Below are the code and all the weights of a small trained network. Each question names an input and a target symbol and asks about switching units off, where a switched-off unit gives its printed mean instead of its output.

import numpy as np


def w(rows, s, z=0):
    codes = np.array(rows[::2]) - 128.0
    scale = np.full(codes.shape[1], s)
    scale[-1] = z or s
    return codes * scale


def f(y):
    return np.maximum(y, 0)


def softmax(a):
    e = np.exp(a - a.max(-1, keepdims=True))
    return e / e.sum(-1, keepdims=True)


def log_softmax(a):
    a = a - a.max(-1, keepdims=True)
    return a - np.log(np.exp(a).sum(-1, keepdims=True))


def net(x, mask):
    ids = ['ΔΛΞΣΦΨΩαγεζηθμπτ'.index(c) for c in x.split()]
    T = len(ids)
    res = E[ids] + P[:T]
    r = res
    for j in range(3):
        rows = slice(2 * j, 2 * j + 2)
        q, k, v = (r @ M[0][rows].T for M in (Q, K, V))
        z = softmax(np.where(np.tri(T) > 0, q @ k.T / 2**0.5, -1e9)) @ v
        o = O[0][rows]
        res = res + np.where(mask[j], z, o[:, -1]) @ o[:, :-1]
    y = f(res @ A[0][:, :-1].T + A[0][:, -1])
    res = res + np.where(mask[3:7], y, B[0][:, -1]) @ B[0][:, :-1]
    return log_softmax(res[-1] @ U[:, :-1].T + U[:, -1])


Q, K, V, O, A, B = {}, {}, {}, {}, {}, {}
E = w([
[121,169,94,152,79],'Δ',
[98,194,56,172,126],'Λ',
[160,90,145,182,112],'Ξ',
[129,133,114,146,56],'Σ',
[72,124,98,100,50],'Φ',
[165,137,104,181,117],'Ψ',
[74,70,102,141,132],'Ω',
[118,103,94,164,91],'α',
[144,85,166,150,62],'γ',
[84,141,71,115,119],'ε',
[142,172,146,197,167],'ζ',
[160,187,144,194,81],'η',
[141,156,191,2,171],'θ',
[98,80,160,133,156],'μ',
[140,116,173,184,147],'π',
[102,112,108,164,187],'τ',
],0.0083)
P = w([
[197,51,43,163,110],'0',
[16,156,170,171,131],'1',
[15,162,156,184,139],'2',
[9,161,151,189,144],'3',
[12,127,149,182,130],'4',
[2,134,153,183,141],'5',
[19,119,146,181,140],'6',
[29,95,149,194,166],'7',
],0.0037)
Q[0] = w([
[74,76,144,150,133],'head 1',
[201,165,174,4,131],'head 1',
[155,137,104,76,208],'head 2',
[167,161,206,10,136],'head 2',
[199,135,115,49,142],'head 3',
[189,107,177,152,16],'head 3',
],0.029)
K[0] = w([
[170,85,101,103,142],'head 1',
[78,196,202,84,130],'head 1',
[118,155,134,50,155],'head 2',
[19,181,210,151,136],'head 2',
[59,166,202,144,154],'head 3',
[69,76,75,253,79],'head 3',
],0.027)
V[0] = w([
[88,194,175,113,69],'head 1',
[104,252,59,172,144],'head 1',
[220,166,105,171,70],'head 2',
[186,140,188,120,190],'head 2',
[127,118,84,13,86],'head 3',
[167,108,151,165,11],'head 3',
],0.028)
O[0] = w([
[217,104,182,112,173,2],'head 1',
[179,2,73,84,125,128],'head 1',
[142,96,63,173,212,218],'head 2',
[170,127,136,229,112,46],'head 2',
[38,100,169,85,213,110],'head 3',
[143,193,100,131,219,194],'head 3',
],0.018,0.0076)
A[0] = w([
[223,26,121,155,91,43],'neuron 1',
[111,109,194,111,111,5],'neuron 2',
[225,112,119,47,206,38],'neuron 3',
[121,181,128,254,110,11],'neuron 4',
],0.0097,0.0015)
B[0] = w([
[75,246,119,142,107,180],'neuron 1',
[147,141,78,153,144,156],'neuron 2',
[221,125,189,74,88,234],'neuron 3',
[167,49,198,141,129,253],'neuron 4',
],0.011,0.018)
U = w([
[82,176,43,129,170,156],'Δ',
[154,177,89,63,58,56],'Λ',
[60,201,128,107,111,134],'Ξ',
[205,191,115,152,123,33],'Σ',
[146,106,125,178,155,251],'Φ',
[100,37,76,152,34,238],'Ψ',
[49,22,124,95,156,84],'Ω',
[133,136,134,130,128,167],'α',
[141,148,115,116,165,254],'γ',
[193,32,143,92,137,99],'ε',
[139,182,254,125,75,119],'ζ',
[96,116,190,51,157,39],'η',
[141,206,67,188,100,67],'θ',
[195,59,144,179,110,35],'μ',
[128,43,23,176,172,141],'π',
[122,176,152,166,198,96],'τ',
],0.0039,0.0023)

Each question gives the input, a string of symbols that net reads in full, and the target symbol t.
The units are the heads (2 rows each of Q, K, V and O) and the neurons (one row each of A and B). Each row of codes is followed by its name. A weight is (code - 128) times the scale printed after its matrix; where a second scale follows, it is the last column's (O, A, B and U).
mask holds one flag per unit, heads first, then neurons. A switched-off unit (its flag False) gives its mean, the last column of its rows in O or B, instead of its output. The means were averaged over made-up inputs and are rounded, as every weight is.
A unit's drop is (log p(t) with every unit on - log p(t) with that unit switched off) / (log p(t) with every unit on - log p(t) with every unit switched off).
The circuit of an input: a set's keep is (log p(t) with only the set's units on - log p(t) with every unit switched off) / (log p(t) with every unit on - log p(t) with every unit switched off). Starting from all 7 units, units are removed one at a time, each time the one whose removal leaves the highest keep (on an exact tie, the one counted first), for as long as the keep stays at least 0.8.
units of the circuit, in order: the units of the circuit, biggest drop first
top k neurons: the k neurons with the biggest drops, biggest first
heads that matter: for each layer, one digit per head in row order, 1 if its drop is at least 0.15 and else 0, layers parted by /
drop of u: that unit's drop, to one decimal
input τ τ Σ, target Ψ: units of the circuit, in order	[head 3; head 1]
input Λ Ξ Δ Ω, target Λ: units of the circuit, in order	[head 1; neuron 1; neuron 3; neuron 4]
input μ Λ η Δ Ψ Λ, target ζ: heads that matter	110
input α τ Δ μ ε μ γ τ, target Δ: units of the circuit, in order	[head 2; neuron 4; neuron 3]
input μ τ Ω π, target ζ: units of the circuit, in order	[head 1; head 2]
input ζ η η, target θ: units of the circuit, in order	[neuron 1; head 3; head 2]
input ζ η Φ Λ ζ τ ε, target θ: units of the circuit, in order	[neuron 1; head 3; head 1; head 2]
input γ η Σ Ξ Λ μ, target τ: units of the circuit, in order	[head 1; head 3]
input π τ Ψ Σ μ τ, target μ: units of the circuit, in order	[neuron 4; head 3; head 2]
input ζ μ π, target θ: heads that matter	101
input Φ τ Δ, target η: top neuron	[neuron 3]
input Φ τ τ μ, target η: units of the circuit, in order	[head 3; head 2]
input Δ τ α ζ, target ε: top 2 neurons	[neuron 3; neuron 1]
input η α α Δ τ Λ, target Σ: top 2 neurons	[neuron 3; neuron 1]
input Λ Ψ η μ, target Λ: top 2 neurons	[neuron 1; neuron 3]
input α π Λ ε μ Ψ Ω, target Δ: top neuron	[neuron 4]
input γ Λ τ Φ τ Λ, target τ: top 2 neurons	[neuron 4; neuron 3]
input τ π ε α μ Λ Ξ η, target Ψ: drop of head 1	0.3
input Λ γ ζ Ω γ τ ζ Ξ, target Λ: drop of head 3	0.1
input ε τ Λ π τ, target Ω: drop of head 3	0.5
input τ Φ ε, target Ψ: drop of neuron 1	0.1
input μ γ ζ τ α μ γ τ, target ζ: top neuron	[neuron 4]
input η Σ ζ Λ Σ Δ, target Σ: top 3 neurons	[neuron 3; neuron 1; neuron 4]
input Δ α τ α τ, target ε: top 2 neurons	[neuron 3; neuron 1]
input Ψ η τ η, target π: top 2 neurons	[neuron 3; neuron 1]
